Below is a small trained network, with its code and all its weights. Each question gives an input and a class and asks what happens when units are switched off, that is, made to give their printed mean instead of their output.

import numpy as np


def w(rows, s, z=0):
    codes = np.array(rows[::2]) - 128.0
    scale = np.full(codes.shape[1], s)
    scale[-1] = z or s
    return codes * scale


def norm(h):
    return h / np.sqrt((h * h).mean(-1, keepdims=True) + 1e-5)


def f(y):
    return np.maximum(y, 0)


def log_softmax(a):
    a = a - a.max(-1, keepdims=True)
    return a - np.log(np.exp(a).sum(-1, keepdims=True))


def net(x, mask):
    res = np.array(x, float).reshape(1, 5) / 4 @ E
    u = 0
    for l in range(3):
        y = f(norm(res) @ A[l][:, :-1].T + A[l][:, -1])
        res = res + np.where(mask[u : u + 10], y, B[l][:, -1]) @ B[l][:, :-1]
        u += 10
    return log_softmax(norm(res)[-1] @ U[:, :-1].T + U[:, -1])


A, B = {}, {}
E = w([
[97,35,142,121,176],'x0',
[127,125,124,134,126],'x1',
[130,118,119,115,127],'x2',
[254,89,114,152,78],'x3',
[148,92,91,74,35],'x4',
],0.0094)
A[0] = w([
[91,66,107,98,188,122],'0.n1',
[78,178,155,122,11,145],'0.n2',
[218,141,148,78,39,18],'0.n3',
[124,103,205,104,143,6],'0.n4',
[96,167,92,76,88,89],'0.n5',
[112,161,143,186,115,74],'0.n6',
[212,191,93,135,128,234],'0.n7',
[96,229,90,124,132,64],'0.n8',
[172,99,153,107,143,11],'0.n9',
[107,109,193,90,81,2],'0.n10',
],0.012,0.003)
B[0] = w([
[107,187,195,120,67,220],'0.n1',
[156,110,36,179,129,228],'0.n2',
[209,120,135,34,59,254],'0.n3',
[85,87,162,134,74,147],'0.n4',
[168,103,2,151,92,191],'0.n5',
[132,177,72,70,120,159],'0.n6',
[183,91,167,15,167,250],'0.n7',
[87,63,37,122,206,211],'0.n8',
[172,114,185,238,156,153],'0.n9',
[86,57,78,83,192,144],'0.n10',
],0.0082,0.0068)
A[1] = w([
[75,97,113,92,162,160],'1.n1',
[99,174,110,120,32,58],'1.n2',
[161,83,151,186,158,63],'1.n3',
[119,153,107,164,177,47],'1.n4',
[238,51,168,81,192,95],'1.n5',
[165,49,142,254,187,117],'1.n6',
[111,71,143,142,57,94],'1.n7',
[123,89,116,103,82,170],'1.n8',
[242,118,168,167,133,255],'1.n9',
[138,140,21,182,98,128],'1.n10',
],0.0099,0.0034)
B[1] = w([
[121,220,123,103,105,187],'1.n1',
[54,82,35,67,150,144],'1.n2',
[91,7,181,185,113,148],'1.n3',
[183,74,83,60,160,146],'1.n4',
[161,102,239,192,162,254],'1.n5',
[41,93,114,154,65,166],'1.n6',
[170,84,121,65,184,163],'1.n7',
[86,207,67,56,197,193],'1.n8',
[132,1,182,157,103,242],'1.n9',
[117,93,82,162,168,183],'1.n10',
],0.0073,0.0078)
A[2] = w([
[146,82,158,110,154,110],'2.n1',
[110,84,201,106,166,104],'2.n2',
[92,148,127,120,183,91],'2.n3',
[57,145,150,123,145,131],'2.n4',
[147,186,10,118,132,43],'2.n5',
[71,90,32,123,98,168],'2.n6',
[91,129,116,99,187,170],'2.n7',
[125,151,139,181,56,9],'2.n8',
[117,100,134,229,126,2],'2.n9',
[105,75,118,58,71,178],'2.n10',
],0.012,0.0031)
B[2] = w([
[232,99,159,154,159,214],'2.n1',
[124,193,212,255,205,235],'2.n2',
[144,216,192,108,93,194],'2.n3',
[125,197,121,165,57,211],'2.n4',
[89,91,54,152,154,231],'2.n5',
[48,117,61,143,191,244],'2.n6',
[82,229,150,12,78,228],'2.n7',
[131,90,45,156,198,130],'2.n8',
[42,52,115,136,140,153],'2.n9',
[153,213,65,111,200,254],'2.n10',
],0.0077,0.0062)
U = w([
[49,199,86,66,147,174],'0',
[204,78,196,151,181,219],'1',
[94,102,56,108,132,143],'2',
[198,82,119,73,69,75],'3',
[51,203,191,146,117,93],'4',
[100,40,226,249,106,5],'5',
],0.013,0.0035)

Each question gives the input, the list of numbers given to net, and the class t.
The units are the neurons (one row each of A and B). Each row of codes is followed by its name. A weight is (code - 128) times the scale printed after its matrix; where a second scale follows, it is the last column's (A, B and U).
mask holds one flag per neuron, layer by layer. A switched-off neuron (its flag False) gives its mean, the last column of its row in B, instead of its output. The means were averaged over made-up inputs and are rounded, as every weight is.
A unit's drop is (log p(t) with every unit on - log p(t) with that unit switched off) / (log p(t) with every unit on - log p(t) with every unit switched off).
The circuit of an input: a set's keep is (log p(t) with only the set's units on - log p(t) with every unit switched off) / (log p(t) with every unit on - log p(t) with every unit switched off). Starting from the 12 units with the biggest drops (on a tie, the unit counted first), units are removed one at a time, each time the one whose removal leaves the highest keep (on an exact tie, the one counted first), for as long as the keep stays at least 0.8.
units of the circuit, in order: the units of the circuit, biggest drop first
most important unit: the unit with the biggest drop
top k neurons: the k neurons with the biggest drops, biggest first
top k neurons in layer l: the k neurons of layer l with the biggest drops, biggest first
drop of u: that unit's drop, to one decimal
input [-3,6,3,-1,8], class 2: units of the circuit, in order	0.n2, 2.n6
input [7,3,0,1,7], class 1: units of the circuit, in order	0.n5, 2.n2, 1.n5
input [2,6,-2,1,4], class 1: units of the circuit, in order	1.n5
input [1,3,0,7,-2], class 5: units of the circuit, in order	1.n5, 1.n9
input [2,8,-5,0,6], class 0: top 3 neurons in layer 0	0.n7, 0.n9, 0.n10
input [-4,-3,-8,0,-7], class 0: units of the circuit, in order	0.n6, 1.n5
input [2,0,-1,8,0], class 5: units of the circuit, in order	1.n5, 1.n9
input [-5,-7,-4,-6,5], class 2: top 2 neurons in layer 0	0.n2, 0.n5
input [1,2,4,-3,-3], class 4: top 3 neurons	0.n2, 0.n5, 0.n1
input [1,2,-4,7,-2], class 5: top 2 neurons in layer 1	1.n5, 1.n9
input [4,-2,3,-1,-5], class 4: top 2 neurons in layer 1	1.n9, 1.n5
input [-8,4,7,-1,4], class 2: top 3 neurons in layer 0	0.n2, 0.n5, 0.n8
input [3,-7,-6,-2,7], class 0: top 2 neurons in layer 1	1.n8, 1.n9
input [1,-4,-3,0,-7], class 4: most important unit	0.n3
input [4,-1,8,-8,-7], class 4: drop of 2.n7	-0.1
input [6,1,-7,-3,4], class 0: drop of 0.n3	-0.1
input [3,-2,-5,-8,-2], class 4: drop of 0.n2	0.2
input [2,-2,-2,-2,-4], class 4: drop of 0.n9	0.0
